Here is a tiny trained network, its code and every weight. The questions are about switching its units off for an input and a class, where a switched-off unit gives its printed mean instead of its output.

import numpy as np


def w(rows, s, z=0):
    codes = np.array(rows[::2]) - 128.0
    scale = np.full(codes.shape[1], s)
    scale[-1] = z or s
    return codes * scale


def norm(h):
    return h / np.sqrt((h * h).mean(-1, keepdims=True) + 1e-5)


def f(y):
    return y / 2 * (1 + np.tanh(0.7978845608 * (y + 0.044715 * y**3)))


def log_softmax(a):
    a = a - a.max(-1, keepdims=True)
    return a - np.log(np.exp(a).sum(-1, keepdims=True))


def net(x, mask):
    res = np.array(x, float).reshape(1, 2) / 4 @ E
    u = 0
    for l in range(4):
        y = f(norm(res) @ A[l][:, :-1].T + A[l][:, -1])
        res = res + np.where(mask[u : u + 6], y, B[l][:, -1]) @ B[l][:, :-1]
        u += 6
    return log_softmax(norm(res)[-1] @ U[:, :-1].T + U[:, -1])


A, B = {}, {}
E = w([
[86,140,60,30,111,78],'x0',
[254,195,96,221,106,161],'x1',
],0.0028)
A[0] = w([
[131,73,217,208,179,226,1],'L0N0',
[253,189,132,214,96,121,26],'L0N1',
[175,106,203,214,190,232,109],'L0N2',
[142,129,168,50,94,95,63],'L0N3',
[166,99,70,97,163,105,203],'L0N4',
[118,63,115,79,191,167,159],'L0N5',
],0.0034,0.0021)
B[0] = w([
[35,131,253,218,155,167,181],'L0N0',
[249,144,21,17,226,140,251],'L0N1',
[25,104,147,183,78,72,248],'L0N2',
[68,172,138,142,7,115,120],'L0N3',
[112,160,177,177,79,22,182],'L0N4',
[162,186,114,103,72,144,170],'L0N5',
],0.0029,0.0021)
A[1] = w([
[230,100,65,145,148,126,62],'L1N0',
[33,57,170,74,159,188,159],'L1N1',
[173,59,181,145,231,51,87],'L1N2',
[205,129,98,125,165,153,2],'L1N3',
[199,83,50,116,121,160,4],'L1N4',
[61,75,122,4,82,112,195],'L1N5',
],0.0043,0.0023)
B[1] = w([
[179,207,73,117,146,156,161],'L1N0',
[159,154,46,122,102,74,200],'L1N1',
[152,154,60,109,92,173,132],'L1N2',
[131,175,77,104,138,148,130],'L1N3',
[168,198,102,180,133,140,126],'L1N4',
[26,66,46,2,113,52,255],'L1N5',
],0.0049,0.0042)
A[2] = w([
[55,182,124,94,66,196,5],'L2N0',
[106,122,45,50,3,76,144],'L2N1',
[77,57,155,241,212,247,185],'L2N2',
[215,237,105,93,204,132,39],'L2N3',
[52,54,68,82,12,145,12],'L2N4',
[62,25,231,133,183,101,54],'L2N5',
],0.0036,0.0024)
B[2] = w([
[148,161,2,179,90,175,98],'L2N0',
[87,45,92,50,164,25,254],'L2N1',
[10,98,253,172,63,5,175],'L2N2',
[180,221,82,129,143,203,171],'L2N3',
[164,148,24,23,97,103,181],'L2N4',
[235,199,205,247,61,198,147],'L2N5',
],0.0033,0.0034)
A[3] = w([
[254,209,110,81,117,133,85],'L3N0',
[54,51,96,67,39,15,252],'L3N1',
[48,88,77,39,45,103,224],'L3N2',
[32,74,160,150,100,199,28],'L3N3',
[81,139,117,129,116,188,58],'L3N4',
[145,151,74,76,94,245,27],'L3N5',
],0.0046,0.0015)
B[3] = w([
[142,200,46,193,183,220,162],'L3N0',
[128,50,2,41,199,113,254],'L3N1',
[107,71,123,42,226,87,220],'L3N2',
[129,156,184,230,111,52,127],'L3N3',
[201,191,107,111,167,70,118],'L3N4',
[185,174,119,202,190,138,130],'L3N5',
],0.0043,0.0074)
U = w([
[186,153,254,103,28,190,5],'0',
[219,203,42,197,189,170,251],'1',
[70,50,237,232,74,35,172],'2',
[65,13,40,7,190,16,250],'3',
],0.004,0.0024)

Each question gives the input, the list of numbers given to net, and the class t.
The units are the neurons (one row each of A and B). Each row of codes is followed by its name. A weight is (code - 128) times the scale printed after its matrix; where a second scale follows, it is the last column's (A, B and U).
mask holds one flag per neuron, layer by layer. A switched-off neuron (its flag False) gives its mean, the last column of its row in B, instead of its output. The means were averaged over made-up inputs and are rounded, as every weight is.
A unit's drop is (log p(t) with every unit on - log p(t) with that unit switched off) / (log p(t) with every unit on - log p(t) with every unit switched off).
unit that matters most: the unit with the biggest drop
k most important neurons: the k neurons with the biggest drops, biggest first
top k neurons in layer l: the k neurons of layer l with the biggest drops, biggest first
drop when u is switched off: that unit's drop, to one decimal
input [-2,-1], class 2: unit that matters most	L0N0
input [-8,5], class 0: 2 most important neurons	(L3N1, L1N5)
input [-3,2], class 0: top 2 neurons in layer 3	(L3N1, L3N2)
input [8,6], class 1: 2 most important neurons	(L1N5, L0N2)
input [-1,0], class 2: top 2 neurons in layer 0	(L0N0, L0N2)
input [-4,4], class 1: 2 most important neurons	(L0N1, L1N0)
input [-5,-3], class 2: 2 most important neurons	(L1N5, L0N0)
input [-3,-1], class 2: 2 most important neurons	(L1N5, L0N0)
input [-6,3], class 2: 3 most important neurons	(L0N2, L0N0, L2N2)
input [-5,3], class 2: 3 most important neurons	(L0N2, L0N0, L2N2)
input [-8,-6], class 2: 2 most important neurons	(L1N5, L0N0)
input [-2,7], class 1: drop when L0N1 is switched off	0.1
input [-8,1], class 2: drop when L2N2 is switched off	0.1
input [-3,3], class 1: unit that matters most	L0N1
input [-7,6], class 0: drop when L1N1 is switched off	0.2
